Below is a small trained network, with its code and all its weights. Each question gives an input and a target symbol and asks what happens when units are switched off, that is, made to give their printed mean instead of their output.

import numpy as np


def w(rows, s, z=0):
    codes = np.array(rows[::2]) - 128.0
    scale = np.full(codes.shape[1], s)
    scale[-1] = z or s
    return codes * scale


def norm(h):
    return h / np.sqrt((h * h).mean(-1, keepdims=True) + 1e-5)


def f(y):
    return y / 2 * (1 + np.tanh(0.7978845608 * (y + 0.044715 * y**3)))


def softmax(a):
    e = np.exp(a - a.max(-1, keepdims=True))
    return e / e.sum(-1, keepdims=True)


def log_softmax(a):
    a = a - a.max(-1, keepdims=True)
    return a - np.log(np.exp(a).sum(-1, keepdims=True))


def net(x, mask):
    ids = ['ΞΨΩβεηπστφ'.index(c) for c in x.split()]
    T = len(ids)
    res = E[ids] + P[:T]
    r = norm(res)
    for j in range(2):
        rows = slice(2 * j, 2 * j + 2)
        q, k, v = (r @ M[0][rows].T for M in (Q, K, V))
        z = softmax(np.where(np.tri(T) > 0, q @ k.T / 2**0.5, -1e9)) @ v
        o = O[0][rows]
        res = res + np.where(mask[j], z, o[:, -1]) @ o[:, :-1]
    y = f(norm(res) @ A[0][:, :-1].T + A[0][:, -1])
    res = res + np.where(mask[2:10], y, B[0][:, -1]) @ B[0][:, :-1]
    return log_softmax(norm(res)[-1] @ U[:, :-1].T + U[:, -1])


Q, K, V, O, A, B = {}, {}, {}, {}, {}, {}
E = w([
[83,134,186,97,99,179],'Ξ',
[6,28,95,167,153,108],'Ψ',
[161,65,207,130,97,142],'Ω',
[100,131,181,84,90,181],'β',
[185,178,160,92,97,78],'ε',
[121,180,133,160,128,105],'η',
[127,161,112,56,108,130],'π',
[71,170,183,122,51,124],'σ',
[104,154,154,131,166,187],'τ',
[117,121,180,139,40,28],'φ',
],0.016)
P = w([
[203,120,87,174,125,159],'0',
[24,86,87,135,90,154],'1',
[172,226,103,108,124,142],'2',
[26,84,105,122,71,142],'3',
[166,202,134,133,147,130],'4',
[16,92,116,123,74,136],'5',
[162,181,145,147,149,124],'6',
[9,105,119,130,84,134],'7',
[173,169,142,155,146,125],'8',
],0.014)
Q[0] = w([
[240,209,138,154,148,167],'head 0',
[70,153,89,105,69,144],'head 0',
[131,130,94,127,156,97],'head 1',
[254,239,117,181,203,123],'head 1',
],0.011)
K[0] = w([
[88,254,211,57,93,159],'head 0',
[252,195,118,136,82,196],'head 0',
[70,84,9,63,173,67],'head 1',
[113,172,191,1,219,34],'head 1',
],0.0072)
V[0] = w([
[107,3,120,139,127,219],'head 0',
[186,191,1,105,178,214],'head 0',
[180,37,22,170,241,68],'head 1',
[31,93,91,77,81,77],'head 1',
],0.0079)
O[0] = w([
[79,142,216,79,132,66,55],'head 0',
[150,34,183,199,198,93,199],'head 0',
[188,191,207,251,116,102,2],'head 1',
[226,15,100,254,3,69,118],'head 1',
],0.0065,0.0094)
A[0] = w([
[105,253,136,110,181,104,96],'neuron 0',
[68,101,79,126,64,149,95],'neuron 1',
[163,150,145,98,68,178,175],'neuron 2',
[49,51,130,157,175,53,93],'neuron 3',
[158,162,164,145,61,72,99],'neuron 4',
[202,127,134,91,181,87,147],'neuron 5',
[112,74,84,124,177,85,252],'neuron 6',
[172,184,134,80,93,133,194],'neuron 7',
],0.013,0.0021)
B[0] = w([
[204,131,137,248,112,101,160],'neuron 0',
[158,149,141,183,40,161,254],'neuron 1',
[7,139,210,231,178,98,179],'neuron 2',
[140,72,215,108,153,125,217],'neuron 3',
[254,180,203,21,108,232,152],'neuron 4',
[55,196,35,58,80,81,166],'neuron 5',
[160,75,91,128,79,158,203],'neuron 6',
[137,71,169,103,157,66,189],'neuron 7',
],0.0086,0.0085)
U = w([
[61,128,139,62,124,180,14],'Ξ',
[145,106,69,188,75,140,181],'Ψ',
[55,135,144,47,125,170,1],'Ω',
[76,177,133,116,112,33,210],'β',
[45,131,174,87,175,75,141],'ε',
[123,142,124,156,167,209,215],'η',
[143,2,116,158,113,104,161],'π',
[177,178,174,45,79,158,96],'σ',
[47,175,85,188,16,128,85],'τ',
[71,106,29,44,75,113,163],'φ',
],0.0096,0.0029)

Each question gives the input, a string of symbols that net reads in full, and the target symbol t.
The units are the heads (2 rows each of Q, K, V and O) and the neurons (one row each of A and B). Each row of codes is followed by its name. A weight is (code - 128) times the scale printed after its matrix; where a second scale follows, it is the last column's (O, A, B and U).
mask holds one flag per unit, heads first, then neurons. A switched-off unit (its flag False) gives its mean, the last column of its rows in O or B, instead of its output. The means were averaged over made-up inputs and are rounded, as every weight is.
A unit's drop is (log p(t) with every unit on - log p(t) with that unit switched off) / (log p(t) with every unit on - log p(t) with every unit switched off).
The circuit of an input: a set's keep is (log p(t) with only the set's units on - log p(t) with every unit switched off) / (log p(t) with every unit on - log p(t) with every unit switched off). Starting from all 10 units, units are removed one at a time, each time the one whose removal leaves the highest keep (on an exact tie, the one counted first), for as long as the keep stays at least 0.8.
units of the circuit, in order: the units of the circuit, biggest drop first
unit that matters most: the unit with the biggest drop
top k neurons: the k neurons with the biggest drops, biggest first
heads that matter: for each layer, one digit per head in row order, 1 if its drop is at least 0.15 and else 0, layers parted by /
drop when u is switched off: that unit's drop, to one decimal
input τ π π π π, target φ: unit that matters most -> head 0
input τ Ω τ τ, target ε: units of the circuit, in order -> head 0; head 1
input η ε φ π, target η: heads that matter -> 11
input Ψ π π φ φ Ξ, target σ: heads that matter -> 11
input ε φ φ φ Ψ π, target Ψ: units of the circuit, in order -> head 1; neuron 1
input Ψ σ π τ, target σ: units of the circuit, in order -> head 0; head 1; neuron 4
input π ε τ τ, target π: heads that matter -> 10
input π φ π π Ω, target ε: units of the circuit, in order -> head 0; neuron 1; neuron 2
input Ψ ε π π η π, target σ: heads that matter -> 01
input τ π Ω π π π τ β π, target φ: heads that matter -> 00
input π π β φ ε, target β: heads that matter -> 00
input τ τ φ ε, target ε: heads that matter -> 11
input π π φ π π π φ η, target π: heads that matter -> 10
input τ φ φ φ τ π φ, target σ: heads that matter -> 00
input σ π σ π ε τ, target φ: top neuron -> neuron 2
input φ τ φ π, target τ: top 2 neurons -> neuron 1; neuron 2
input π τ π τ β π π π Ω, target ε: drop when neuron 6 is switched off -> 0.1
input Ψ π σ σ, target σ: drop when neuron 7 is switched off -> 0.0
input π τ π π π ε π σ, target π: drop when neuron 3 is switched off -> 0.1
input π π π π τ π π π, target π: top neuron -> neuron 6
